Here is a tiny trained network, its code and every weight. The questions are about switching its units off for an input and a class, where a switched-off unit gives its printed mean instead of its output.

import numpy as np


def w(rows, s, z=0):
    codes = np.array(rows[::2]) - 128.0
    scale = np.full(codes.shape[1], s)
    scale[-1] = z or s
    return codes * scale


def norm(h):
    return h / np.sqrt((h * h).mean(-1, keepdims=True) + 1e-5)


def f(y):
    return np.maximum(y, 0)


def log_softmax(a):
    a = a - a.max(-1, keepdims=True)
    return a - np.log(np.exp(a).sum(-1, keepdims=True))


def net(x, mask):
    res = np.array(x, float).reshape(1, 5) / 4 @ E
    u = 0
    for l in range(3):
        y = f(norm(res) @ A[l][:, :-1].T + A[l][:, -1])
        res = res + np.where(mask[u : u + 6], y, B[l][:, -1]) @ B[l][:, :-1]
        u += 6
    return log_softmax(norm(res)[-1] @ U[:, :-1].T + U[:, -1])


A, B = {}, {}
E = w([
[92,97,87,189,135,152,174,218],'x0',
[115,69,184,139,91,56,75,176],'x1',
[157,120,86,55,191,173,240,102],'x2',
[134,213,40,66,119,64,117,170],'x3',
[40,212,112,140,254,169,94,130],'x4',
],0.0087)
A[0] = w([
[155,128,93,4,123,232,168,121,213],'L0N1',
[10,230,90,123,109,140,143,139,101],'L0N2',
[149,143,86,53,123,52,46,39,2],'L0N3',
[48,73,191,127,81,116,172,137,104],'L0N4',
[117,128,167,128,89,2,123,184,154],'L0N5',
[97,227,140,195,233,219,166,99,107],'L0N6',
],0.0058,0.004)
B[0] = w([
[164,97,76,219,45,93,103,195,240],'L0N1',
[113,100,119,47,165,71,136,167,199],'L0N2',
[202,151,182,37,145,134,84,45,168],'L0N3',
[160,155,204,148,160,83,124,213,165],'L0N4',
[203,184,111,157,78,214,117,132,216],'L0N5',
[1,113,119,136,28,169,128,145,255],'L0N6',
],0.0075,0.0057)
A[1] = w([
[104,183,63,77,190,141,111,177,39],'L1N1',
[58,51,138,133,136,188,157,158,119],'L1N2',
[165,168,130,92,123,65,93,47,30],'L1N3',
[18,153,124,164,172,248,115,87,3],'L1N4',
[151,66,166,137,196,159,147,126,106],'L1N5',
[140,159,113,110,145,189,158,83,120],'L1N6',
],0.011,0.0028)
B[1] = w([
[65,169,122,180,61,17,135,56,207],'L1N1',
[132,149,161,72,149,142,87,64,224],'L1N2',
[112,202,109,40,171,159,91,165,184],'L1N3',
[133,48,94,116,187,164,127,163,255],'L1N4',
[127,251,160,176,141,105,170,64,151],'L1N5',
[100,59,129,117,178,137,102,162,158],'L1N6',
],0.013,0.0082)
A[2] = w([
[56,70,214,158,199,79,149,84,157],'L2N1',
[61,154,84,166,116,51,130,98,1],'L2N2',
[148,155,131,97,74,109,80,187,173],'L2N3',
[46,55,134,148,132,206,146,148,34],'L2N4',
[229,79,106,74,108,86,255,116,73],'L2N5',
[169,132,204,202,167,114,150,59,52],'L2N6',
],0.0092,0.0029)
B[2] = w([
[136,160,140,152,120,185,209,99,239],'L2N1',
[56,178,94,158,96,39,152,116,219],'L2N2',
[126,51,153,99,138,135,110,120,255],'L2N3',
[100,119,147,107,214,112,121,115,231],'L2N4',
[199,135,10,198,205,139,147,112,207],'L2N5',
[100,172,130,107,92,126,147,194,180],'L2N6',
],0.012,0.0058)
U = w([
[154,221,236,161,94,203,204,119,138],'0',
[164,7,209,192,45,133,55,213,1],'1',
[59,65,146,122,239,224,158,77,116],'2',
[237,114,45,160,146,169,176,118,207],'3',
[34,206,87,130,90,31,153,110,109],'4',
[188,155,161,3,119,159,42,113,174],'5',
],0.013,0.0036)

Each question gives the input, the list of numbers given to net, and the class t.
The units are the neurons (one row each of A and B). Each row of codes is followed by its name. A weight is (code - 128) times the scale printed after its matrix; where a second scale follows, it is the last column's (A, B and U).
mask holds one flag per neuron, layer by layer. A switched-off neuron (its flag False) gives its mean, the last column of its row in B, instead of its output. The means were averaged over made-up inputs and are rounded, as every weight is.
A unit's drop is (log p(t) with every unit on - log p(t) with that unit switched off) / (log p(t) with every unit on - log p(t) with every unit switched off).
The circuit of an input: a set's keep is (log p(t) with only the set's units on - log p(t) with every unit switched off) / (log p(t) with every unit on - log p(t) with every unit switched off). Starting from the 12 units with the biggest drops (on a tie, the unit counted first), units are removed one at a time, each time the one whose removal leaves the highest keep (on an exact tie, the one counted first), for as long as the keep stays at least 0.8.
units of the circuit, in order: the units of the circuit, biggest drop first
top k neurons: the k neurons with the biggest drops, biggest first
top k neurons in layer l: the k neurons of layer l with the biggest drops, biggest first
drop when u is switched off: that unit's drop, to one decimal
input [5,-6,3,2,6], class 4: units of the circuit, in order	L1N1
input [2,3,4,0,-1], class 3: top 3 neurons	L2N5; L0N6; L1N1
input [-1,7,7,5,0], class 3: top 2 neurons	L0N1; L2N5
input [4,6,7,-6,-6], class 0: units of the circuit, in order	L1N5; L1N4
input [-6,4,7,4,-7], class 3: top 3 neurons	L2N5; L1N2; L0N1
input [-8,-8,7,8,-1], class 4: top 2 neurons	L1N1; L1N4
input [1,1,0,1,-6], class 3: top 2 neurons	L2N5; L0N6
input [-8,-4,-8,-7,-4], class 5: units of the circuit, in order	L1N3; L0N6
input [0,6,-7,-8,-1], class 0: top 2 neurons in layer 2	L2N1; L2N6
input [-8,-8,7,2,5], class 4: top 2 neurons	L1N1; L0N1
input [-6,4,7,1,3], class 5: top 2 neurons	L0N3; L1N3
input [-8,-8,3,-3,-4], class 3: top 3 neurons	L0N1; L1N2; L2N5
input [-1,-3,-2,-4,-7], class 3: top 2 neurons	L2N5; L0N6
input [3,7,8,1,2], class 4: units of the circuit, in order	L1N4
input [-4,5,1,0,-7], class 3: top 4 neurons	L2N5; L1N2; L0N6; L1N1
input [-3,2,-1,-2,2], class 5: top 2 neurons	L0N6; L1N3
input [-8,5,-4,7,6], class 5: top 3 neurons in layer 0	L0N3; L0N6; L0N5
input [6,5,0,-6,-6], class 0: top 2 neurons	L1N5; L0N1
input [-3,-5,-5,7,-2], class 5: top 2 neurons	L0N3; L1N3
input [4,-6,-8,2,-5], class 1: top neuron in layer 1	L1N1
input [7,-2,7,3,0], class 4: top 2 neurons in layer 1	L1N1; L1N4
input [7,3,3,8,-7], class 3: drop when L2N5 is switched off	0.3
input [-2,7,0,-4,5], class 0: top 2 neurons in layer 0	L0N6; L0N4
input [4,-7,6,3,-1], class 4: drop when L2N2 is switched off	0.2
input [-5,5,-7,7,4], class 5: drop when L1N3 is switched off	0.4
input [-5,5,7,0,-6], class 3: drop when L2N5 is switched off	1.0
input [-1,5,2,2,-8], class 3: units of the circuit, in order	L2N5
